Below is a small trained network, with its code and all its weights. Each question gives an input and a target symbol and asks what happens when units are switched off, that is, made to give their printed mean instead of their output.

import numpy as np


def w(rows, s, z=0):
    codes = np.array(rows[::2]) - 128.0
    scale = np.full(codes.shape[1], s)
    scale[-1] = z or s
    return codes * scale


def f(y):
    return np.maximum(y, 0)


def softmax(a):
    e = np.exp(a - a.max(-1, keepdims=True))
    return e / e.sum(-1, keepdims=True)


def log_softmax(a):
    a = a - a.max(-1, keepdims=True)
    return a - np.log(np.exp(a).sum(-1, keepdims=True))


def net(x, mask):
    ids = ['αγδεημξω'.index(c) for c in x.split()]
    T = len(ids)
    res = E[ids] + P[:T]
    r = res
    for j in range(3):
        rows = slice(3 * j, 3 * j + 3)
        q, k, v = (r @ M[0][rows].T for M in (Q, K, V))
        z = softmax(np.where(np.tri(T) > 0, q @ k.T / 3**0.5, -1e9)) @ v
        o = O[0][rows]
        res = res + np.where(mask[j], z, o[:, -1]) @ o[:, :-1]
    y = f(res @ A[0][:, :-1].T + A[0][:, -1])
    res = res + np.where(mask[3:27], y, B[0][:, -1]) @ B[0][:, :-1]
    return log_softmax(res[-1] @ U[:, :-1].T + U[:, -1])


Q, K, V, O, A, B = {}, {}, {}, {}, {}, {}
E = w([
[162,176,182],'α',
[124,28,194],'γ',
[177,255,142],'δ',
[138,84,189],'ε',
[155,161,150],'η',
[146,120,195],'μ',
[163,212,116],'ξ',
[141,105,153],'ω',
],0.007)
P = w([
[36,144,154],'0',
[159,147,190],'1',
[128,95,146],'2',
[137,117,49],'3',
[175,120,203],'4',
[53,123,84],'5',
[182,116,202],'6',
[127,157,216],'7',
[194,127,202],'8',
[197,92,16],'9',
[202,129,205],'10',
[66,158,204],'11',
[182,161,177],'12',
[250,100,64],'13',
],0.014)
Q[0] = w([
[128,161,156],'h1',
[5,163,152],'h1',
[85,119,34],'h1',
[49,146,133],'h2',
[154,121,108],'h2',
[149,125,163],'h2',
[106,159,116],'h3',
[187,95,138],'h3',
[84,94,123],'h3',
],0.031)
K[0] = w([
[111,150,89],'h1',
[218,68,21],'h1',
[229,127,163],'h1',
[251,95,124],'h2',
[79,148,147],'h2',
[84,124,88],'h2',
[166,100,116],'h3',
[74,149,116],'h3',
[144,159,163],'h3',
],0.029)
V[0] = w([
[138,95,111],'h1',
[117,63,90],'h1',
[110,4,201],'h1',
[118,110,131],'h2',
[147,104,130],'h2',
[61,134,117],'h2',
[126,113,117],'h3',
[129,102,106],'h3',
[130,135,127],'h3',
],0.025)
O[0] = w([
[91,123,87,67],'h1',
[108,131,42,55],'h1',
[25,252,83,172],'h1',
[149,121,129,142],'h2',
[169,179,151,80],'h2',
[163,67,85,254],'h2',
[113,111,130,114],'h3',
[80,81,132,93],'h3',
[129,123,128,127],'h3',
],0.022,0.0088)
A[0] = w([
[129,115,159,158],'n1',
[165,149,104,100],'n2',
[85,172,236,61],'n3',
[121,98,115,118],'n4',
[126,143,164,135],'n5',
[153,107,61,156],'n6',
[146,122,98,41],'n7',
[141,114,86,108],'n8',
[105,119,105,184],'n9',
[104,148,107,103],'n10',
[133,101,148,24],'n11',
[109,103,126,130],'n12',
[140,146,116,126],'n13',
[114,144,165,102],'n14',
[146,152,107,140],'n15',
[112,149,101,82],'n16',
[134,107,65,145],'n17',
[91,177,233,154],'n18',
[118,140,82,96],'n19',
[155,149,169,110],'n20',
[167,139,126,61],'n21',
[148,97,107,2],'n22',
[96,169,252,114],'n23',
[94,108,96,132],'n24',
],0.011,0.0077)
B[0] = w([
[122,160,199,254],'n1',
[121,108,115,141],'n2',
[253,143,86,142],'n3',
[138,151,125,164],'n4',
[105,134,117,164],'n5',
[179,144,119,165],'n6',
[105,131,98,128],'n7',
[129,111,148,132],'n8',
[151,131,73,207],'n9',
[142,123,181,231],'n10',
[115,133,43,227],'n11',
[138,135,127,141],'n12',
[124,115,111,166],'n13',
[169,130,113,133],'n14',
[114,120,92,191],'n15',
[137,125,186,217],'n16',
[156,136,93,170],'n17',
[32,97,148,187],'n18',
[132,112,178,221],'n19',
[91,126,162,239],'n20',
[114,112,83,190],'n21',
[122,128,13,190],'n22',
[62,123,77,183],'n23',
[159,144,117,187],'n24',
],0.024,0.008)
U = w([
[70,45,225,56],'α',
[150,156,216,90],'γ',
[91,34,131,77],'δ',
[105,116,168,255],'ε',
[180,72,254,140],'η',
[36,111,86,99],'μ',
[201,72,169,133],'ξ',
[186,169,77,225],'ω',
],0.0073,0.0039)

Each question gives the input, a string of symbols that net reads in full, and the target symbol t.
The units are the heads (3 rows each of Q, K, V and O) and the neurons (one row each of A and B). Each row of codes is followed by its name. A weight is (code - 128) times the scale printed after its matrix; where a second scale follows, it is the last column's (O, A, B and U).
mask holds one flag per unit, heads first, then neurons. A switched-off unit (its flag False) gives its mean, the last column of its rows in O or B, instead of its output. The means were averaged over made-up inputs and are rounded, as every weight is.
A unit's drop is (log p(t) with every unit on - log p(t) with that unit switched off) / (log p(t) with every unit on - log p(t) with every unit switched off).
The circuit of an input: a set's keep is (log p(t) with only the set's units on - log p(t) with every unit switched off) / (log p(t) with every unit on - log p(t) with every unit switched off). Starting from the 12 units with the biggest drops (on a tie, the unit counted first), units are removed one at a time, each time the one whose removal leaves the highest keep (on an exact tie, the one counted first), for as long as the keep stays at least 0.8.
circuit, biggest first: the units of the circuit, biggest drop first
most important unit: the unit with the biggest drop
top k neurons: the k neurons with the biggest drops, biggest first
heads that matter: for each layer, one digit per head in row order, 1 if its drop is at least 0.15 and else 0, layers parted by /
input ω ξ μ α, target ξ: top 3 neurons -> (n22, n11, n18)
input ω ξ γ α α, target ω: circuit, biggest first -> (h2, h1, n18)
input δ μ η γ η δ ω γ ω ξ δ δ δ ε, target δ: top 2 neurons -> (n11, n22)
input μ ξ ε η γ ξ α, target μ: circuit, biggest first -> (h1, n23)
input ξ ξ ω ω, target ξ: heads that matter -> 110
input ε ω ω μ γ ξ μ η δ γ α ξ, target γ: circuit, biggest first -> (h2)
input δ ω α ω μ γ ξ μ δ, target δ: top 2 neurons -> (n11, n22)
input η δ δ γ δ μ ε ξ, target μ: circuit, biggest first -> (h2, n23)
input δ ω η ω ε δ ω ω ω, target δ: circuit, biggest first -> (h1, n11, n23)
input ξ μ ε δ α η μ, target ξ: top 4 neurons -> (n22, n11, n1, n18)
input ξ η ε ξ ε, target ξ: top 3 neurons -> (n22, n11, n1)
input γ ε α ω μ γ, target ω: heads that matter -> 100
input ω ω γ ε μ ω η α ξ δ, target α: heads that matter -> 100
input γ γ η η ω η μ ω, target η: circuit, biggest first -> (h1, h2, n22)
input η μ δ ω ξ δ μ δ ξ α η α, target α: most important unit -> h2
input ω γ α γ, target γ: heads that matter -> 100
input ω μ γ ω δ μ ω μ μ, target ω: circuit, biggest first -> (h1, h2, n18)
input ξ ε ω ω ε α ε ω, target α: heads that matter -> 110
input ω γ ω ξ μ μ ξ α δ, target ω: heads that matter -> 110
input μ γ δ γ δ η δ ε μ ω γ μ, target ω: heads that matter -> 100
